Below is a small trained network, with its code and all its weights. Each question gives an input and a target symbol and asks what happens when units are switched off, that is, made to give their printed mean instead of their output.

import numpy as np


def w(rows, s, z=0):
    codes = np.array(rows[::2]) - 128.0
    scale = np.full(codes.shape[1], s)
    scale[-1] = z or s
    return codes * scale


def norm(h):
    return h / np.sqrt((h * h).mean(-1, keepdims=True) + 1e-5)


def f(y):
    return np.maximum(y, 0)


def softmax(a):
    e = np.exp(a - a.max(-1, keepdims=True))
    return e / e.sum(-1, keepdims=True)


def log_softmax(a):
    a = a - a.max(-1, keepdims=True)
    return a - np.log(np.exp(a).sum(-1, keepdims=True))


def net(x, mask):
    ids = ['γδεζηλξπτψω'.index(c) for c in x.split()]
    T = len(ids)
    res = E[ids] + P[:T]
    u = 0
    for l in range(3):
        q, k, v = (norm(res) @ M[l].T for M in (Q, K, V))
        z = softmax(np.where(np.tri(T) > 0, q @ k.T / 2**0.5, -1e9)) @ v
        res = res + np.where(mask[u], z, O[l][:, -1]) @ O[l][:, :-1]
        u += 1
        y = f(norm(res) @ A[l][:, :-1].T + A[l][:, -1])
        res = res + np.where(mask[u : u + 4], y, B[l][:, -1]) @ B[l][:, :-1]
        u += 4
    return log_softmax(norm(res)[-1] @ U[:, :-1].T + U[:, -1])


Q, K, V, O, A, B = {}, {}, {}, {}, {}, {}
E = w([
[125,95,126,112,210,104],'γ',
[93,141,133,89,6,128],'δ',
[103,209,44,164,145,62],'ε',
[58,154,90,173,120,175],'ζ',
[107,79,103,82,165,106],'η',
[115,50,124,115,165,85],'λ',
[109,59,173,100,171,125],'ξ',
[118,62,155,164,136,102],'π',
[204,188,177,148,129,129],'τ',
[166,163,120,136,186,193],'ψ',
[60,192,179,112,180,119],'ω',
],0.021)
P = w([
[121,135,120,82,252,104],'0',
[130,133,112,107,209,97],'1',
[137,120,115,125,175,107],'2',
[151,108,118,134,148,100],'3',
[165,84,126,148,108,111],'4',
[182,73,132,152,76,106],'5',
[194,70,130,157,40,113],'6',
],0.013)
Q[0] = w([
[103,253,130,187,170,199],'0.h1',
[57,88,100,214,126,126],'0.h1',
],0.014)
K[0] = w([
[1,200,143,80,163,82],'0.h1',
[162,154,45,161,94,209],'0.h1',
],0.011)
V[0] = w([
[190,202,223,255,80,68],'0.h1',
[47,46,223,237,109,4],'0.h1',
],0.0063)
O[0] = w([
[81,156,150,254,219,118,5],'0.h1',
[39,67,47,105,155,180,210],'0.h1',
],0.0076,0.003)
A[0] = w([
[142,119,115,124,119,130,4],'0.n1',
[202,96,189,89,85,115,227],'0.n2',
[88,175,133,103,2,140,9],'0.n3',
[115,90,203,98,39,49,77],'0.n4',
],0.009,0.0035)
B[0] = w([
[78,131,133,158,116,123,128],'0.n1',
[186,186,146,163,153,157,252],'0.n2',
[125,103,131,134,212,9,203],'0.n3',
[147,82,136,74,180,197,192],'0.n4',
],0.012,0.0037)
Q[1] = w([
[140,92,71,143,255,95],'1.h1',
[105,49,149,106,159,166],'1.h1',
],0.01)
K[1] = w([
[91,95,161,189,50,187],'1.h1',
[93,130,253,129,154,138],'1.h1',
],0.011)
V[1] = w([
[86,168,106,102,81,156],'1.h1',
[78,98,199,134,120,254],'1.h1',
],0.0063)
O[1] = w([
[145,89,50,235,134,142,98],'1.h1',
[121,13,233,80,254,59,5],'1.h1',
],0.0061,0.0017)
A[1] = w([
[14,183,150,229,105,70,67],'1.n1',
[153,87,235,232,155,152,18],'1.n2',
[253,201,230,183,116,193,108],'1.n3',
[206,19,31,217,208,2,3],'1.n4',
],0.0064,0.003)
B[1] = w([
[114,121,124,68,14,173,225],'1.n1',
[157,198,220,153,176,58,156],'1.n2',
[181,123,130,143,254,155,217],'1.n3',
[154,147,199,32,46,27,255],'1.n4',
],0.0093,0.0044)
Q[2] = w([
[206,1,176,97,96,156],'2.h1',
[34,49,202,69,239,141],'2.h1',
],0.0085)
K[2] = w([
[108,64,169,146,95,145],'2.h1',
[60,127,250,128,105,183],'2.h1',
],0.013)
V[2] = w([
[188,66,76,180,80,41],'2.h1',
[255,27,111,214,129,173],'2.h1',
],0.0087)
O[2] = w([
[115,181,42,49,235,77,73],'2.h1',
[88,162,154,11,211,149,2],'2.h1',
],0.012,0.0086)
A[2] = w([
[63,112,159,203,77,212,121],'2.n1',
[152,220,105,153,205,226,176],'2.n2',
[174,75,178,146,93,113,228],'2.n3',
[4,129,116,124,164,64,254],'2.n4',
],0.012,0.0025)
B[2] = w([
[194,93,160,232,18,86,225],'2.n1',
[170,143,191,107,252,105,182],'2.n2',
[83,163,116,135,126,148,254],'2.n3',
[115,147,124,213,165,179,169],'2.n4',
],0.017,0.0093)
U = w([
[141,248,182,73,60,196,72],'γ',
[2,205,219,209,170,40,1],'δ',
[5,61,89,211,201,148,124],'ε',
[222,18,143,233,72,165,142],'ζ',
[126,226,20,170,173,85,80],'η',
[35,214,129,129,121,242,120],'λ',
[35,82,195,52,120,208,191],'ξ',
[129,6,45,98,159,77,127],'π',
[189,159,194,120,194,153,233],'τ',
[179,106,157,100,125,7,16],'ψ',
[209,123,86,38,69,194,150],'ω',
],0.0098,0.0066)

Each question gives the input, a string of symbols that net reads in full, and the target symbol t.
The units are the heads (2 rows each of Q, K, V and O) and the neurons (one row each of A and B). Each row of codes is followed by its name. A weight is (code - 128) times the scale printed after its matrix; where a second scale follows, it is the last column's (O, A, B and U).
mask holds one flag per unit, layer by layer, with each layer's heads first. A switched-off unit (its flag False) gives its mean, the last column of its rows in O or B, instead of its output. The means were averaged over made-up inputs and are rounded, as every weight is.
A unit's drop is (log p(t) with every unit on - log p(t) with that unit switched off) / (log p(t) with every unit on - log p(t) with every unit switched off).
The circuit of an input: a set's keep is (log p(t) with only the set's units on - log p(t) with every unit switched off) / (log p(t) with every unit on - log p(t) with every unit switched off). Starting from the 12 units with the biggest drops (on a tie, the unit counted first), units are removed one at a time, each time the one whose removal leaves the highest keep (on an exact tie, the one counted first), for as long as the keep stays at least 0.8.
units of the circuit, in order: the units of the circuit, biggest drop first
most important unit: the unit with the biggest drop
k most important neurons of layer l: the k neurons of layer l with the biggest drops, biggest first
drop of u: that unit's drop, to one decimal
input ψ ψ ζ ψ ξ τ λ, target δ: most important unit => 0.h1
input ζ τ ζ γ ζ γ, target ψ: units of the circuit, in order => 1.n4, 2.h1
input η ζ π γ, target ε: units of the circuit, in order => 0.h1, 2.n1
input ζ ζ π π δ, target ε: units of the circuit, in order => 0.h1, 0.n3, 2.h1, 2.n1
input τ ζ π π π ξ λ, target ε: units of the circuit, in order => 0.h1, 2.n4, 2.h1
input ζ ω ζ ζ δ, target ψ: units of the circuit, in order => 0.n3, 2.n1
input ε ζ ζ η, target ω: units of the circuit, in order => 0.h1, 2.n1
input ω λ ω ζ π ζ η, target ε: units of the circuit, in order => 0.h1, 2.h1, 2.n4
input τ ζ δ, target δ: units of the circuit, in order => 0.n3, 2.n1
input γ ε π λ η, target ε: units of the circuit, in order => 0.h1, 2.n4, 2.h1
input ψ π ε ε γ π ξ, target ε: units of the circuit, in order => 0.h1, 2.h1, 2.n4
input τ ψ ζ ζ ζ λ γ, target π: units of the circuit, in order => 0.h1, 2.h1
input ω ζ ζ η, target ω: 2 most important neurons of layer 1 => 1.n3, 1.n2
input δ λ δ, target π: most important unit => 0.n3
input γ λ η, target π: 2 most important neurons of layer 1 => 1.n1, 1.n4
input ξ ζ π ζ γ, target ε: 3 most important neurons of layer 2 => 2.n4, 2.n1, 2.n2
input ψ ζ δ, target τ: 2 most important neurons of layer 0 => 0.n2, 0.n4
input γ ε γ, target η: 2 most important neurons of layer 2 => 2.n1, 2.n3
input ζ λ λ λ, target π: 2 most important neurons of layer 2 => 2.n3, 2.n1
input τ ζ ζ ζ ε τ ζ, target η: units of the circuit, in order => 2.h1
input ε ψ ζ η ψ δ, target τ: 2 most important neurons of layer 0 => 0.n4, 0.n2
input ω γ ζ η λ γ, target π: drop of 0.h1 => 0.8
input ξ ε ζ γ ψ ψ, target τ: drop of 1.n1 => 0.0
input τ ε η, target δ: drop of 0.h1 => 0.8
input ε π δ, target ε: drop of 0.h1 => 0.4
input ζ π ε ε ε ξ, target ξ: 2 most important neurons of layer 2 => 2.n1, 2.n2
input ζ ψ τ ω ζ ψ λ, target τ: most important neuron of layer 0 => 0.n2
